Here is a tiny trained network, its code and every weight. The questions are about switching its units off for an input and a class, where a switched-off unit gives its printed mean instead of its output.

import numpy as np


def w(rows, s, z=0):
    codes = np.array(rows[::2]) - 128.0
    scale = np.full(codes.shape[1], s)
    scale[-1] = z or s
    return codes * scale


def f(y):
    return np.maximum(y, 0)


def log_softmax(a):
    a = a - a.max(-1, keepdims=True)
    return a - np.log(np.exp(a).sum(-1, keepdims=True))


def net(x, mask):
    res = np.array(x, float).reshape(1, 5) / 4 @ E
    y = f(res @ A[0][:, :-1].T + A[0][:, -1])
    res = res + np.where(mask, y, B[0][:, -1]) @ B[0][:, :-1]
    return log_softmax(res[-1] @ U[:, :-1].T + U[:, -1])


A, B = {}, {}
E = w([
[148,215,252,94,143,87,189,110],'x0',
[175,87,221,185,77,208,133,149],'x1',
[73,160,171,91,178,222,11,57],'x2',
[181,75,99,57,92,174,62,127],'x3',
[136,95,183,163,94,52,78,93],'x4',
],0.015)
A[0] = w([
[152,103,181,159,112,131,185,194,239],'n0',
[248,188,112,84,148,90,119,196,44],'n1',
[73,174,122,157,139,22,110,85,110],'n2',
[86,95,94,124,79,163,169,207,122],'n3',
[183,160,94,80,131,125,152,123,145],'n4',
[136,94,8,117,125,123,96,77,191],'n5',
[128,109,182,116,132,77,107,68,254],'n6',
],0.011,0.0055)
B[0] = w([
[183,157,145,202,79,136,184,27,236],'n0',
[124,142,103,87,34,151,190,135,181],'n1',
[111,180,147,149,152,68,90,130,231],'n2',
[138,15,96,156,239,86,86,144,199],'n3',
[125,148,48,89,92,180,193,147,173],'n4',
[48,45,57,109,107,128,56,242,250],'n5',
[149,166,215,2,97,77,104,123,210],'n6',
],0.009,0.018)
U = w([
[131,85,102,138,178,108,188,175,72],'0',
[212,101,146,200,95,123,160,101,107],'1',
[125,126,158,131,142,147,141,158,2],'2',
[132,139,213,100,139,255,98,90,251],'3',
[127,101,141,109,79,75,100,151,58],'4',
[148,157,123,90,96,142,180,123,77],'5',
[68,93,79,139,160,188,76,162,194],'6',
[75,205,157,137,174,87,172,104,203],'7',
],0.018,0.0048)

Each question gives the input, the list of numbers given to net, and the class t.
The units are the neurons (one row each of A and B). Each row of codes is followed by its name. A weight is (code - 128) times the scale printed after its matrix; where a second scale follows, it is the last column's (A, B and U).
mask holds one flag per neuron, in row order. A switched-off neuron (its flag False) gives its mean, the last column of its row in B, instead of its output. The means were averaged over made-up inputs and are rounded, as every weight is.
A unit's drop is (log p(t) with every unit on - log p(t) with that unit switched off) / (log p(t) with every unit on - log p(t) with every unit switched off).
The circuit of an input: a set's keep is (log p(t) with only the set's units on - log p(t) with every unit switched off) / (log p(t) with every unit on - log p(t) with every unit switched off). Starting from all 7 units, units are removed one at a time, each time the one whose removal leaves the highest keep (on an exact tie, the one counted first), for as long as the keep stays at least 0.8.
units of the circuit, in order: the units of the circuit, biggest drop first
unit that matters most: the unit with the biggest drop
top k neurons: the k neurons with the biggest drops, biggest first
drop when u is switched off: that unit's drop, to one decimal
input [-5,5,-7,7,7], class 1: units of the circuit, in order	(n0)
input [0,2,0,-1,-4], class 1: units of the circuit, in order	(n5 n6)
input [4,6,0,2,-8], class 1: units of the circuit, in order	(n0 n6)
input [0,-6,-5,4,1], class 6: top 4 neurons	(n5 n6 n0 n4)
input [2,-6,-3,8,-1], class 6: top 3 neurons	(n5 n0 n6)
input [6,-8,-7,8,5], class 5: units of the circuit, in order	(n1 n4)
input [7,-6,-1,1,-3], class 5: top 2 neurons	(n1 n4)
input [6,-6,-4,-1,-4], class 5: top 2 neurons	(n1 n4)
input [8,3,-1,3,-1], class 5: top 3 neurons	(n1 n3 n6)
input [-2,1,-7,4,-1], class 0: top 2 neurons	(n3 n5)
input [3,-7,-2,4,-4], class 5: top 3 neurons	(n1 n3 n4)
input [-3,5,-3,1,-2], class 1: top 2 neurons	(n0 n5)
input [4,-6,-5,5,1], class 5: top 2 neurons	(n4 n1)
input [8,-4,-4,1,1], class 5: units of the circuit, in order	(n1)
input [-8,1,-6,-4,-2], class 6: top 2 neurons	(n5 n6)
input [-5,7,-4,-7,-7], class 1: drop when n0 is switched off	1.5
input [4,5,-2,-2,-5], class 1: drop when n6 is switched off	0.0
input [-1,-2,-8,3,3], class 0: drop when n4 is switched off	0.1
input [-7,-8,-5,-1,-7], class 6: drop when n5 is switched off	0.3
input [4,4,-4,4,-2], class 1: unit that matters most	n0
